0: [  2.4 -20.1   9.9 -23.0 -67.8   9.7  -3.6 -13.1  17.2  -9.4 -11.9 -14.5
  15.3 -35.9 -23.2  22.0  24.2 -28.0  48.8 -43.2  -1.0  -0.3  -0.7   1.7
  42.3   3.6 -17.1  -6.6  28.3  10.7 -21.2 -16.2]
1: [ -6.0  64.3 -23.8 -41.6 -66.7   3.9 -57.4   5.9 -33.3 -56.0  26.6  48.5
  -6.0  -5.6 -12.4   7.4  14.5 -19.0  20.3 -23.5  -2.0  22.2  27.6  19.1
  48.1  -0.9 -33.5  12.5  -2.4 -20.3  21.9 -34.2]
2: [ 19.0  53.6   3.9 -32.7  16.1  -5.4  54.4  25.9  -8.5 -36.6  30.8   7.8
   5.6  17.4  16.4  43.9  34.9   1.1  -5.1 -16.1   1.1  -4.2  -7.8  21.0
  31.3  33.0  15.4 -18.1 -49.7 -58.4  14.9  30.2]
3: [ -0.4 -36.2  -1.8 -11.9  60.3  11.5  82.8   8.2  22.6  54.0  25.7 -39.8
 -12.0 -12.3  15.5  12.4  -5.8  21.4 -45.0  81.0 -28.1 -14.1 -63.8  14.2
 -18.3  13.1  33.3 -14.8 -44.2 -12.0   1.0  14.7]
4: [ 39.5   6.2   8.0 -35.6 -56.5  11.7 -53.4  -8.6   1.2 -25.3   5.2  49.9
  16.2  -0.9  11.8  -6.1   7.3   4.0  60.6 -39.4   7.5  -2.7  32.5 -23.0
  30.8 -16.5 -20.4  16.3 -24.1 -16.1   9.7 -22.8]	1 0 2
5: [ -5.3  55.7   5.6  14.1 -53.6  27.1  19.1  20.3 -35.5  35.4  29.2   8.2
 -10.5 -39.2   7.3  13.6  41.3 -47.0  24.7 -10.6   6.5  -7.7   7.2   5.5
  41.0  45.4  20.8 -20.9 -23.7   8.5  13.2   6.6]	0 2 1
6: [  3.4  -5.8  15.3 -12.0   4.5 -15.4 -14.5  -0.3  -1.5 -69.1  20.1 -10.2
  -8.3  -8.5 -21.3 -21.3  14.3   0.1  38.8 -49.0  24.6 -10.6  -7.7  21.2
 -32.6 -30.1 -10.1  -8.0  42.0 -13.4  19.0  17.8]	0 4 1
7: [ 16.5  23.3   8.5 -26.2  41.7  -3.4   0.4  10.0  37.8 -77.1  21.2   4.2
  -7.0  17.8 -20.5  14.0  15.3 -12.7  14.6 -41.1   1.4   5.1 -10.2   5.7
 -35.7   5.7 -51.0   1.4   0.5 -60.6  22.5  16.8]	6 2 4
8: [-20.2 -39.6  29.5  19.8  93.4  -8.8  30.5 -32.5  19.6  -7.5  -1.7 -58.1
 -41.1 -44.3 -58.1 -19.5 -18.0 -45.2  12.4 -54.6  44.0  -8.1 -99.9  33.7
 -44.0 -67.7 -19.2   3.1  57.6  12.4  -9.3  34.2]	6 7 0
9: [ 15.6   6.9   1.5 -25.2 -54.3  19.1 -15.4  -0.4  -5.2   2.1  -0.8  20.5
 -10.5 -36.1  39.5 -10.1  17.1 -33.4  57.5 -53.4  10.1  -4.9   5.9   9.6
  22.9  31.7   7.2  33.6  16.0   4.8  -5.7 -18.6]	0 4 5
10: [ 35.7   6.7  24.8  23.7 -13.3  27.4  99.9  27.0  -5.7  57.5  20.9 -66.6
   3.6 -90.7   8.3 -11.5  60.8 -30.4  11.7 -32.5 -15.2   0.6 -99.9  36.6
  57.8  -2.3  22.7  25.8 -38.1 -19.8 -14.1  37.8]	5 3 2
11: [ 18.6  10.3  13.2  -7.9  -5.8   1.0 -18.9  -3.7  26.8 -45.9   9.4 -14.2
  -9.7  -7.9  -1.7 -15.7  31.1 -19.0  18.5 -77.4   4.4 -13.5   0.9   6.7
 -25.9 -43.0 -50.1  17.7   9.5   1.6  -5.5   6.5]	6 7 0
12: [  1.7  29.2  22.2   1.4 -40.8  -1.8  89.8   8.6  -9.6  39.0   8.3 -24.6
 -16.7 -41.5  -6.7   5.5   0.8 -15.8  -7.7   1.0  13.2  -4.1 -34.7  10.4
  58.2  27.5  26.9   7.6 -39.6 -19.7  -1.3  18.9]	5 10 2
13: [-10.2 -39.9  30.6  14.9 -18.8   1.1  18.8 -21.5  18.6  37.7 -24.3 -24.6
  -3.2 -16.1  -2.2 -31.9   2.0  18.0  -3.5  14.7  19.3   8.9 -10.6   3.8
  -1.9 -57.0 -12.2  -6.5  15.4  24.7 -29.8 -27.2]	0 11 6
14: [-54.8 -49.6   5.8   1.9 -20.6  -5.8   2.4  -9.7   1.2  35.1 -27.9  -3.9
  -3.0  13.3  13.2  -8.5 -40.0 -29.4  30.1  27.2  -0.2  -1.3  -5.2  30.6
  32.9 -22.9  23.7  23.3  -0.6  23.6 -11.9  10.4]	13 0 9
15: [ 30.3  27.7  -2.9   5.2 -50.0   2.6  29.9   8.5   4.5  48.5  31.0   4.0
  -8.6 -19.5  -1.0  19.4  51.0  11.2  19.6   6.3  19.3   6.2   2.3  -6.4
  18.3  34.7   6.8   6.2 -36.6 -15.8  13.7 -36.9]	5 12 9
16: [ -4.1  43.2 -11.1  -9.1 -32.4  18.6  40.4  25.2 -16.8 -15.4  27.6   0.1
  11.4 -28.7   1.4   3.4  12.3 -12.3  13.3 -32.7   2.1 -10.4  40.7 -14.5
  44.6  42.7  -8.3   2.7 -17.5 -20.3  19.4   0.0]	5 15 2
17: [-35.2 -34.0   6.4   3.1  32.7  -3.8  63.1   7.7  19.7  65.9  19.4 -35.8
   2.2 -52.1  19.3  14.0 -52.2 -30.0   2.6  44.1   4.4   1.7 -54.0  19.2
  27.4   6.4  56.5   5.3  -2.2  18.2 -13.3   4.0]	3 14 12
18: [ 46.3 -26.9  25.0   9.0 -74.4 -16.3   8.6  45.7  17.1  20.7  -7.9  15.0
  17.1  41.4   1.0  19.3  25.1  73.4  -9.0  58.0 -55.5   2.3  51.4   4.2
  16.7 -10.4   4.5 -31.5 -76.3 -33.9   3.8 -66.5]	15 4 13
19: [  6.5 -25.2  -9.7  -9.8  40.3   8.6 -17.0 -19.5  17.4 -29.2  -0.1 -10.2
  -4.6  -2.3 -10.5  -8.7 -28.8 -17.7 -29.3  21.0  38.8  -6.1 -33.8 -22.5
 -58.0 -27.8  -1.0  -0.8  57.6  39.2 -14.0 -11.7]	13 6 11
20: [-39.1 -40.4  -7.2  -3.3 -12.6   1.2   8.9 -22.0  13.8  24.7  -5.2 -14.1
 -14.4  21.4 -16.0 -23.2 -15.2  -0.3 -19.0   5.7   8.2 -12.1  -4.2 -19.5
  -0.7 -34.3 -37.6 -19.3  -2.3  10.2   4.6  -3.0]	13 14 19
21: [ 13.3   2.0   1.4 -16.6  17.1  13.8 -34.1  15.9  32.5 -74.6  29.7  22.4
  11.0  52.4 -26.0  -1.0  -3.9   3.6  -6.2 -21.1  22.1  24.8 -11.8   0.6
 -22.4 -37.2 -35.9 -13.3  14.7  11.1  -1.7  14.3]	7 6 11
22: [  6.5 -74.7  10.1  22.4   0.3  18.4  24.2  16.2  22.2  49.6 -12.3  20.0
   0.3  56.5  -0.7 -28.5 -19.0  34.0 -13.3  50.8  -8.7  10.8  20.8  13.4
  -3.1 -71.9 -20.6   5.5 -10.5  20.2 -29.5 -46.0]	13 20 14
23: [ 13.8 -31.0   8.9  -8.6  59.6  30.1 -21.4  29.8  -6.7 -34.4  33.5   9.5
  -2.6  45.9   0.1 -20.6  14.4  28.8  -1.4  -0.9  -4.2   3.5 -12.6  21.2
 -32.0 -69.2 -32.7 -25.0  -7.5 -21.3  -1.7  -8.6]	21 6 7
24: [-11.5  12.6  -2.1  -1.7  45.1  -4.2  14.9 -17.9  -5.1  15.9 -19.3   9.9
  -9.3  34.6  -5.5  12.2 -22.6   9.2 -25.0  14.6  22.9  -2.2  14.7  -5.1
 -21.3 -14.7 -11.9 -13.9   9.7  -3.7   6.3  10.3]	20 19 13
25: [  1.8  21.9  22.6  -0.9 -82.5   8.3   1.6  -2.9 -21.5  -3.7  -8.5  12.7
 -14.1 -38.0  18.6  14.3  41.3 -26.8  33.4 -36.5   1.2 -15.8  11.8 -14.2
  30.9  11.2  -3.7   4.6  -1.9 -40.7  -0.2 -21.3]	9 0 16
26: [-19.7 -47.7 -34.8  24.5   9.9   2.0  26.0  -0.6   3.0  37.6  27.2  -0.8
 -18.6   3.2  -5.8  23.2 -31.6 -21.9 -19.0  47.3   9.4 -20.5 -50.7  -9.7
   7.3  49.3  54.4 -10.9  -7.1  14.1  16.0  30.7]	17 3 14
27: [-51.0 -41.8   2.9  10.6 -16.0 -20.1 -50.4 -57.0   9.4 -44.9 -50.3 -17.2
  -4.6   9.8 -19.2 -13.9 -43.7 -55.4  13.6 -15.8  20.5 -13.9  51.3  -9.3
 -10.3 -17.6 -39.6  11.2  64.1  39.5  -6.0   9.2]	20 19 14
28: [-34.8 -36.2  -4.0   9.8 -40.3 -12.5  -2.6   1.6 -24.4  19.6 -22.8   5.6
  11.5  44.3  16.5  11.3 -23.3  -5.0   9.4  12.7  14.5  16.0  31.3  15.0
  39.4  -5.7   3.9  -9.1 -23.9  17.7 -33.1 -58.4]	14 20 13
29: [  1.6  -0.1   1.6  -2.2 -73.0   4.0  33.9   6.2  12.9 -12.7  -4.7  -4.4
  -1.9  -9.4   2.3   5.9  20.0 -22.0  23.4 -21.3 -16.4  21.5  59.7  13.4
  43.3   6.8 -18.9 -12.1 -20.9  -6.0  -4.2  -7.4]	16 25 0
30: [ -2.2  23.8   5.6 -30.7  -5.4  34.6 -26.9   2.9  -3.5 -78.2   8.7   0.1
   0.9 -31.2 -17.0   8.0 -11.2 -54.0  10.2 -62.9  43.3  -7.7 -19.7   2.2
  -9.2   5.0  -3.7   7.0  10.6 -17.0  22.6  39.4]	6 11 7
31: [ 30.9 -16.5  28.2 -37.9 -21.3   5.1 -30.4  -5.9 -12.7 -45.4  15.8  -1.5
   0.0  -2.2  -0.5  -6.8  29.7  14.9   7.8  -9.4 -31.5  12.3  30.1   1.9
   0.0 -48.4 -36.2  22.3 -31.0 -34.9   9.1 -15.5]	4 11 23
32: [ 10.1 -61.1  21.0  41.5  16.8   2.7  53.5  21.2   5.0  89.4  -7.4 -11.3
   0.3 -39.2   6.5  -9.6  -3.6   4.6 -29.9  70.5  -8.6  -4.7 -63.7  25.0
  37.6 -43.8  40.4  -2.0 -39.5 -10.9 -12.0   5.1]	17 3 13
33: [-17.1 -38.6   9.2  11.7  34.1 -17.3 -16.7 -33.3  25.1  -1.1   3.8 -17.3
  -1.6  42.2 -16.1   8.8 -17.5  -1.1 -40.6  33.8  -8.6 -14.1  22.4   0.4
 -42.8 -19.1   6.2 -20.8   3.6  20.3 -16.4  -2.1]	24 20 19
34: [-15.6 -38.6 -12.9  -4.6  14.1 -21.6  -9.1 -19.8  22.4 -11.3 -20.3   1.9
   3.4  41.3   2.8 -15.4 -23.9 -16.5 -18.8  23.4 -31.0   4.9  18.2  -7.1
 -11.7 -21.2 -20.2 -18.9  11.6  24.8   4.0  15.7]	33 20 24
35: [ 24.6  18.8 -14.4 -35.2  16.1   2.5   3.5  18.2  25.7 -74.0  29.3  -3.7
  -9.9  28.2 -10.1  12.3   8.2 -22.7  18.2 -48.4  36.0  11.6   7.6   7.5
  -5.5  39.5 -40.2  -5.1  16.1 -16.7  29.6  25.2]	7 30 21
36: [ 18.6  50.0  34.0 -15.0   5.4 -13.5  60.0  19.8 -11.7 -18.0  31.5 -34.8
 -12.8 -33.6  19.7  23.8  15.5 -53.3  21.5 -13.3  -8.0   6.7 -38.9  -2.7
  46.7  -1.4  -4.9 -11.8 -26.1  -5.1  17.6  12.9]	12 2 16
37: [ 44.2   2.9  37.2 -28.2  -7.2  23.4 -31.0  24.1  15.5 -40.9  -5.8  19.4
   0.8  13.2 -18.4 -26.4  25.7  33.0   3.6 -35.3  -3.8  -7.7  11.1  21.1
 -33.1 -14.0 -34.1  -4.7 -21.8   3.9   7.1 -34.9]	31 11 21
38: [-10.1  34.5 -19.8 -16.2 -57.3 -20.6  12.3   8.8  -3.9 -18.6  12.5  23.9
  10.7 -13.5 -18.0  15.2  -8.5 -29.9  19.0   2.9   1.9  -2.4  32.3  -3.6
  47.4  56.6   0.8 -16.2 -28.3  20.4  16.9  14.7]	16 29 5
39: [  9.3  55.5  23.0 -21.5  32.3  -1.8  21.4 -12.0  12.4 -44.9  18.5  -3.2
  -5.7 -12.1  -4.4  14.2   6.3 -17.2   3.4 -32.3  13.2   6.6 -55.1  -3.0
  -2.2  -6.2   3.6   0.5  13.4 -32.0  16.3   4.9]	7 36 30
40: [  3.1   3.3  58.9  -1.3  -3.5  -0.6   4.1 -12.5  34.6 -24.1  -4.6 -13.1
 -25.0 -25.1  -7.5 -30.4   1.3   3.6  27.6 -31.8  20.0  -7.1  30.5   9.2
 -20.2 -70.9 -63.2 -26.4  28.1   2.0  -8.1  -3.6]	11 6 13
41: [-29.3 -21.7  17.2  14.0  32.6 -12.4  42.4  19.2 -12.4  83.1  27.1   1.1
  -0.1   4.2   5.1   4.9  -3.8  25.1 -19.6  65.3 -26.2  11.5 -53.6 -13.9
  -3.7  24.3  37.6 -11.4 -23.5 -33.3  -6.1  21.4]	3 26 32
42: [ 49.3  21.2  23.2 -34.9  46.8  41.1 -15.3  49.1  41.7 -54.7  44.9  58.4
  23.6  67.5  23.8  19.6  22.8  66.4 -40.9  56.8 -10.3 -16.0  34.8   6.9
 -44.0 -26.7 -51.5 -10.5 -35.8 -31.4  32.3 -24.4]	23 37 21
43: [  3.8  -7.2   2.6 -18.3 -55.5  -5.3  34.0  39.9  -6.7  46.7   6.1   3.1
   5.3  -8.6  29.5  27.0  17.0 -11.2 -23.7  16.1  14.9   1.7  -7.6 -20.5
  62.4  -5.3 -14.6  15.9 -39.5   8.3 -17.9 -17.3]	15 12 29
44: [ -5.5 -25.8  15.9   9.2  43.5 -12.8  18.7 -25.8   4.7  -9.3   6.2 -22.7
  -6.0  23.4 -15.0   0.6 -31.5 -10.3 -56.6  12.4  19.2  15.9 -17.2  10.8
 -14.0 -12.1  20.7 -16.9  10.8  -4.2   1.3  23.8]	24 33 34
45: [-24.5 -39.5  12.8   4.8  48.7 -14.8  13.1 -31.1  51.3 -28.8  16.0 -41.6
   2.8  14.5 -20.4  12.7 -41.2 -30.9 -45.2  38.7  23.4  11.2 -11.9 -22.6
 -19.5  -6.0   8.9   4.2  26.2  38.4 -14.3  -8.1]	44 33 19
46: [ 15.9   0.1 -19.2  22.4 -48.1  -6.7  41.6   6.8 -11.5   8.5   0.3  -3.9
  16.7 -12.6  22.7  16.1  41.7   3.8  33.9  -8.8 -33.6   3.2  28.2  25.2
  62.8  18.2   2.5   3.4 -31.9 -20.5  10.0  -8.0]	29 16 15
47: [-11.7 -32.2 -15.0  11.2  60.0 -15.6  -7.0  -7.7  15.1  -0.1  -8.6  16.7
  28.4  42.9  -5.9 -11.8 -19.5  20.0 -41.9  60.3  23.9   0.9  23.7   4.5
 -15.1   7.0  -4.6 -25.9   3.4  15.4  -0.5 -23.8]	33 24 34
48: [ 36.1 -11.9  36.0   1.5  20.2  18.9   1.4  -8.7  31.1 -73.2   7.4   5.4
 -13.8  14.4 -41.9 -35.8  -2.5  10.3  26.9 -47.0   6.0  -9.8  -4.2  16.5
  -8.8 -48.3 -35.8 -17.2   8.6 -25.3  -5.3   1.9]	6 11 40
49: [-32.7 -27.8 -20.6  14.9  -8.7 -23.1   3.8  14.8  11.5  25.9 -14.5   4.4
 -18.9 -12.4  16.3   0.7 -40.9 -26.0  -4.9  61.5  -0.3  19.6  -7.8 -28.3
  -8.1  -4.4  54.7  -6.3  39.4   2.8   2.6  18.6]	26 14 34
50: [-41.7 -70.8   0.7  -4.8 -57.9  32.2  15.8 -12.5  -1.2  52.9 -17.2   5.5
  -1.0   0.8  11.4  31.5   0.5 -13.4  17.8  24.0 -13.0   1.0  12.9   3.2
  40.6 -14.3  22.9  30.9 -25.7  29.0 -16.0  -1.6]	14 28 43
51: [-36.3 -12.6 -14.8  10.5  32.3   0.0  25.1   7.9  55.6   9.8  13.6 -11.7
   1.8  23.2   3.5  -3.2 -43.9  -3.3 -68.1  64.3  10.4 -19.7   9.9   9.4
 -29.9  -4.7  31.2  -7.5  -8.1   7.5   2.5  16.8]	33 44 47
52: [-42.1 -11.8 -34.3  14.8  37.8 -26.2  29.6  -4.4  10.1  14.2 -11.7   0.1
   7.8 -15.1  11.3  15.6 -38.2 -28.2 -58.7  21.1   9.1 -10.6 -33.9   9.2
  14.0   4.0  25.2 -10.5 -12.7   3.9  -1.3  20.2]	44 51 26
53: [ -0.1  14.4 -15.8  -7.7 -38.6 -15.2  26.5  10.1 -24.8   4.0   1.7   7.6
   9.9 -19.1   2.1  20.4  15.7  -3.6  33.8  13.0 -24.3  11.9   4.8 -10.1
  41.2  35.4  21.1   3.2 -28.2   3.0  12.4   3.2]	46 38 16
54: [-20.1 -54.7  27.8  30.3  14.4  14.7  54.0  -0.5  34.4  54.3  12.6  -3.2
   3.5   5.3  27.8  -0.3 -27.5   5.6 -30.1  46.8   1.1   8.3 -12.0 -19.5
  11.9 -21.9  37.9   2.6 -24.9  -5.0 -35.5   5.1]	32 41 17
55: [ 16.9   2.3  14.4  19.2 -39.2   1.0  99.9  33.8 -21.0  38.5   5.8 -31.5
  -1.0 -43.2 -28.1  28.6  40.0 -33.0  10.1  -3.0  -4.6 -23.8 -58.9   5.8
  56.9  34.0  22.7  14.8 -39.9 -21.0   3.4   9.4]	12 10 36
56: [  8.6 -10.7  30.3 -16.2 -56.2  16.7  32.3  13.5   9.8  -9.2  12.0 -20.1
 -10.8 -42.6 -21.3   0.5  19.5 -52.9  29.2 -28.5  -4.5  -3.4  10.3  17.1
  58.3  11.0   4.9  -5.3  -0.9 -18.5 -24.2  37.1]	0 29 25
57: [  4.8 -34.8   8.8   2.6 -14.7  16.4 -31.0  18.2  35.4 -29.0  10.0   9.7
 -10.1  -8.1   1.2 -10.4  36.8 -12.5  36.0 -16.2 -10.8   4.1  53.8  -9.0
 -15.3 -63.7 -35.7 -15.3  30.2  10.3 -16.1 -26.5]	40 11 31
58: [ -9.0 -70.5  -4.8 -16.2  -3.0  12.9   9.5 -11.4 -13.9  40.5 -12.9  14.4
  21.0  71.5  20.5   2.0 -29.8   6.1 -30.6  70.5  -8.6  -9.8  55.1   0.7
  11.3 -17.1 -10.9   3.7 -51.3  14.1 -31.9 -40.3]	22 28 47
